Here is a tiny trained network, its code and every weight. The questions are about switching its units off for an input and a target symbol, where a switched-off unit gives its printed mean instead of its output.

import numpy as np


def w(rows, s, z=0):
    codes = np.array(rows[::2]) - 128.0
    scale = np.full(codes.shape[1], s)
    scale[-1] = z or s
    return codes * scale


def norm(h):
    return h / np.sqrt((h * h).mean(-1, keepdims=True) + 1e-5)


def f(y):
    return np.maximum(y, 0)


def softmax(a):
    e = np.exp(a - a.max(-1, keepdims=True))
    return e / e.sum(-1, keepdims=True)


def log_softmax(a):
    a = a - a.max(-1, keepdims=True)
    return a - np.log(np.exp(a).sum(-1, keepdims=True))


def net(x, mask):
    ids = ['αγδεζπω'.index(c) for c in x.split()]
    T = len(ids)
    res = E[ids] + P[:T]
    u = 0
    for l in range(2):
        r = norm(res)
        for j in range(2):
            rows = slice(3 * j, 3 * j + 3)
            q, k, v = (r @ M[l][rows].T for M in (Q, K, V))
            z = softmax(np.where(np.tri(T) > 0, q @ k.T / 3**0.5, -1e9)) @ v
            o = O[l][rows]
            res = res + np.where(mask[u + j], z, o[:, -1]) @ o[:, :-1]
        u += 2
        y = f(norm(res) @ A[l][:, :-1].T + A[l][:, -1])
        res = res + np.where(mask[u : u + 4], y, B[l][:, -1]) @ B[l][:, :-1]
        u += 4
    return log_softmax(norm(res)[-1] @ U[:, :-1].T + U[:, -1])


Q, K, V, O, A, B = {}, {}, {}, {}, {}, {}
E = w([
[117,65,154,157,122,195,170,125],'α',
[57,188,84,111,220,161,79,196],'γ',
[95,127,136,136,187,62,121,250],'δ',
[72,152,138,72,158,160,164,148],'ε',
[100,66,106,130,67,166,72,155],'ζ',
[124,176,75,121,138,128,177,247],'π',
[64,151,174,86,146,137,139,138],'ω',
],0.022)
P = w([
[6,112,87,169,101,130,172,189],'0',
[67,93,60,73,165,148,165,203],'1',
[60,129,83,161,110,113,164,128],'2',
[86,109,138,94,124,197,147,237],'3',
[105,97,99,50,159,143,146,160],'4',
[99,141,117,173,110,139,138,127],'5',
[141,111,141,92,151,195,118,201],'6',
[112,135,102,145,129,120,134,101],'7',
[136,143,148,159,120,165,116,146],'8',
[159,111,129,74,170,150,117,138],'9',
[144,158,117,169,135,121,109,86],'10',
[182,131,150,136,143,184,99,159],'11',
[152,120,129,129,162,135,109,109],'12',
[149,139,139,173,154,154,107,117],'13',
],0.02)
Q[0] = w([
[154,135,195,108,151,171,146,147],'0.h0',
[145,83,167,6,79,129,179,12],'0.h0',
[89,138,134,151,163,119,207,74],'0.h0',
[78,152,122,178,158,118,164,82],'0.h1',
[128,179,169,168,127,167,120,180],'0.h1',
[118,104,177,61,149,163,153,86],'0.h1',
],0.022)
K[0] = w([
[204,193,155,89,194,99,129,121],'0.h0',
[16,251,117,81,158,45,189,180],'0.h0',
[107,212,191,160,160,149,149,202],'0.h0',
[102,197,192,183,91,204,100,159],'0.h1',
[213,115,160,81,158,195,82,173],'0.h1',
[138,166,108,125,135,160,98,25],'0.h1',
],0.017)
V[0] = w([
[67,165,199,115,183,139,170,126],'0.h0',
[159,156,65,131,188,184,249,131],'0.h0',
[103,106,169,159,122,182,180,56],'0.h0',
[148,150,68,125,122,64,87,161],'0.h1',
[97,207,116,115,182,145,146,140],'0.h1',
[123,117,105,105,74,155,33,128],'0.h1',
],0.015)
O[0] = w([
[195,133,183,203,215,153,173,43,151],'0.h0',
[123,224,189,212,105,2,84,59,124],'0.h0',
[199,165,123,72,185,107,117,158,94],'0.h0',
[191,197,144,238,105,115,162,72,128],'0.h1',
[154,69,135,178,26,192,109,191,255],'0.h1',
[80,166,73,104,61,73,194,64,100],'0.h1',
],0.011,0.0095)
A[0] = w([
[149,129,134,121,123,110,123,130,66],'0.n0',
[109,117,171,60,175,105,159,121,36],'0.n1',
[207,252,98,65,141,56,72,203,4],'0.n2',
[134,165,72,165,113,71,67,125,221],'0.n3',
],0.016,0.0033)
B[0] = w([
[109,167,137,88,167,161,145,120,137],'0.n0',
[100,162,75,207,108,194,125,6,175],'0.n1',
[34,177,70,101,219,38,132,219,254],'0.n2',
[144,84,110,68,176,224,158,165,216],'0.n3',
],0.014,0.0045)
Q[1] = w([
[99,101,190,132,165,150,153,88],'1.h0',
[125,148,137,145,82,147,127,169],'1.h0',
[122,151,139,193,61,152,252,128],'1.h0',
[150,45,179,121,147,59,125,146],'1.h1',
[148,117,123,166,154,156,114,194],'1.h1',
[160,79,126,94,106,99,133,123],'1.h1',
],0.021)
K[1] = w([
[180,161,124,104,146,124,25,106],'1.h0',
[133,87,145,175,109,133,118,146],'1.h0',
[231,107,81,89,76,136,60,144],'1.h0',
[207,97,98,157,140,13,249,117],'1.h1',
[82,161,134,129,182,87,180,191],'1.h1',
[77,121,170,148,130,139,221,138],'1.h1',
],0.014)
V[1] = w([
[125,150,86,144,129,131,157,126],'1.h0',
[125,132,155,129,118,118,144,165],'1.h0',
[114,55,138,150,85,126,171,145],'1.h0',
[169,68,138,115,112,77,149,110],'1.h1',
[120,161,157,102,151,96,244,176],'1.h1',
[92,142,110,141,136,120,72,136],'1.h1',
],0.011)
O[1] = w([
[135,84,123,147,130,231,105,48,132],'1.h0',
[168,98,98,113,128,82,115,61,168],'1.h0',
[186,109,127,1,178,11,132,60,253],'1.h0',
[32,53,218,254,90,104,209,191,13],'1.h1',
[109,162,152,71,160,14,184,157,210],'1.h1',
[192,50,40,87,167,78,100,37,183],'1.h1',
],0.0064,0.0069)
A[1] = w([
[60,76,162,122,69,104,48,93,78],'1.n0',
[62,43,74,5,41,176,166,178,193],'1.n1',
[173,142,141,113,106,184,239,102,114],'1.n2',
[233,107,114,146,85,132,165,92,2],'1.n3',
],0.016,0.0063)
B[1] = w([
[121,169,81,84,163,93,119,199,146],'1.n0',
[202,3,52,109,55,108,52,158,254],'1.n1',
[146,134,89,60,106,103,164,161,141],'1.n2',
[82,181,140,163,100,152,137,209,133],'1.n3',
],0.018,0.026)
U = w([
[60,146,94,165,146,221,45,75,128],'α',
[165,206,109,154,38,130,178,157,82],'γ',
[152,38,81,101,91,109,84,110,164],'δ',
[128,63,238,221,136,55,106,92,183],'ε',
[132,142,106,123,86,59,179,11,216],'ζ',
[93,184,104,108,191,63,58,154,100],'π',
[147,74,160,55,180,203,195,127,1],'ω',
],0.011,0.0045)

Each question gives the input, a string of symbols that net reads in full, and the target symbol t.
The units are the heads (3 rows each of Q, K, V and O) and the neurons (one row each of A and B). Each row of codes is followed by its name. A weight is (code - 128) times the scale printed after its matrix; where a second scale follows, it is the last column's (O, A, B and U).
mask holds one flag per unit, layer by layer, with each layer's heads first. A switched-off unit (its flag False) gives its mean, the last column of its rows in O or B, instead of its output. The means were averaged over made-up inputs and are rounded, as every weight is.
A unit's drop is (log p(t) with every unit on - log p(t) with that unit switched off) / (log p(t) with every unit on - log p(t) with every unit switched off).
The circuit of an input: a set's keep is (log p(t) with only the set's units on - log p(t) with every unit switched off) / (log p(t) with every unit on - log p(t) with every unit switched off). Starting from all 12 units, units are removed one at a time, each time the one whose removal leaves the highest keep (on an exact tie, the one counted first), for as long as the keep stays at least 0.8.
units of the circuit, in order: the units of the circuit, biggest drop first
most important unit: the unit with the biggest drop
k most important neurons: the k neurons with the biggest drops, biggest first
k most important neurons of layer l: the k neurons of layer l with the biggest drops, biggest first
heads that matter: for each layer, one digit per head in row order, 1 if its drop is at least 0.15 and else 0, layers parted by /
drop of u: that unit's drop, to one decimal
input δ π π π δ α ε α, target α: heads that matter	11 / 01
input ζ δ δ ζ π δ ω δ ζ δ ω, target ζ: most important neuron	[1.n1]
input ζ γ γ α ω ζ γ ω π α, target ω: heads that matter	10 / 00
input ε ω δ δ δ δ ω ε ε δ δ π δ ε, target π: units of the circuit, in order	[0.h0, 1.n0, 1.n1]
input α δ α α ε γ π δ α, target π: units of the circuit, in order	[0.h0, 0.h1, 1.n1]
input ω δ ζ π δ ζ ω ω α ε ζ ζ ω, target ζ: units of the circuit, in order	[0.h1, 1.n1]
input π π ε ζ ζ π α γ, target π: units of the circuit, in order	[0.h0, 1.n1]
input γ ω α γ δ δ ζ π ζ δ γ ε ω, target γ: heads that matter	11 / 00
input δ ω ε ε δ α γ π, target π: units of the circuit, in order	[0.h0, 0.n2]
input ζ π γ γ ω ζ ω ε, target ζ: units of the circuit, in order	[1.n1, 0.h0]
input α ζ ω, target α: units of the circuit, in order	[0.h1, 0.h0, 0.n1, 1.n1]
input δ ε δ δ ε γ, target α: heads that matter	10 / 00
input π δ α ζ π δ δ ζ ζ ζ ω ζ ω α, target ζ: heads that matter	01 / 00
input γ ω π δ, target ε: heads that matter	11 / 00
input α ζ α, target α: units of the circuit, in order	[0.h1, 0.h0, 0.n1, 1.n1]
input γ ε π δ α, target π: units of the circuit, in order	[1.n0, 0.h0, 1.n1]
input ε δ ε γ δ ε ζ ω ε ε, target ω: 2 most important neurons of layer 1	[1.n1, 1.n2]
input ω π δ δ ε ζ ω δ γ ε ω, target γ: units of the circuit, in order	[0.h0, 1.n1, 1.n3, 0.h1]
input δ γ δ ε, target γ: units of the circuit, in order	[0.h0, 1.n1, 0.h1]
input ε α ε γ δ, target π: units of the circuit, in order	[0.h0, 1.n1]
input δ γ δ ε δ δ ω α π π ω, target π: 2 most important neurons	[1.n0, 1.n1]
input π δ δ π, target γ: most important neuron of layer 1	[1.n1]
input ζ ε α δ ω, target α: units of the circuit, in order	[0.n1, 0.h1, 0.h0, 1.n1]
input γ γ α, target γ: 4 most important neurons	[1.n1, 1.n3, 1.n2, 0.n2]
input ζ ω π ε ω, target π: most important unit	0.h0
input ω ζ ω, target ω: 3 most important neurons	[1.n1, 1.n2, 0.n2]
input ε π ε α ε ω δ ε ε ω δ α, target ω: most important unit	0.h0
input α π ω δ δ δ ε δ γ ζ ε, target γ: 2 most important neurons	[1.n1, 1.n3]
input ζ ζ δ ζ ζ ε α δ ε, target α: drop of 0.h1	1.0
input δ γ δ ζ ω γ π γ δ δ π ε ε, target π: drop of 0.h1	0.0
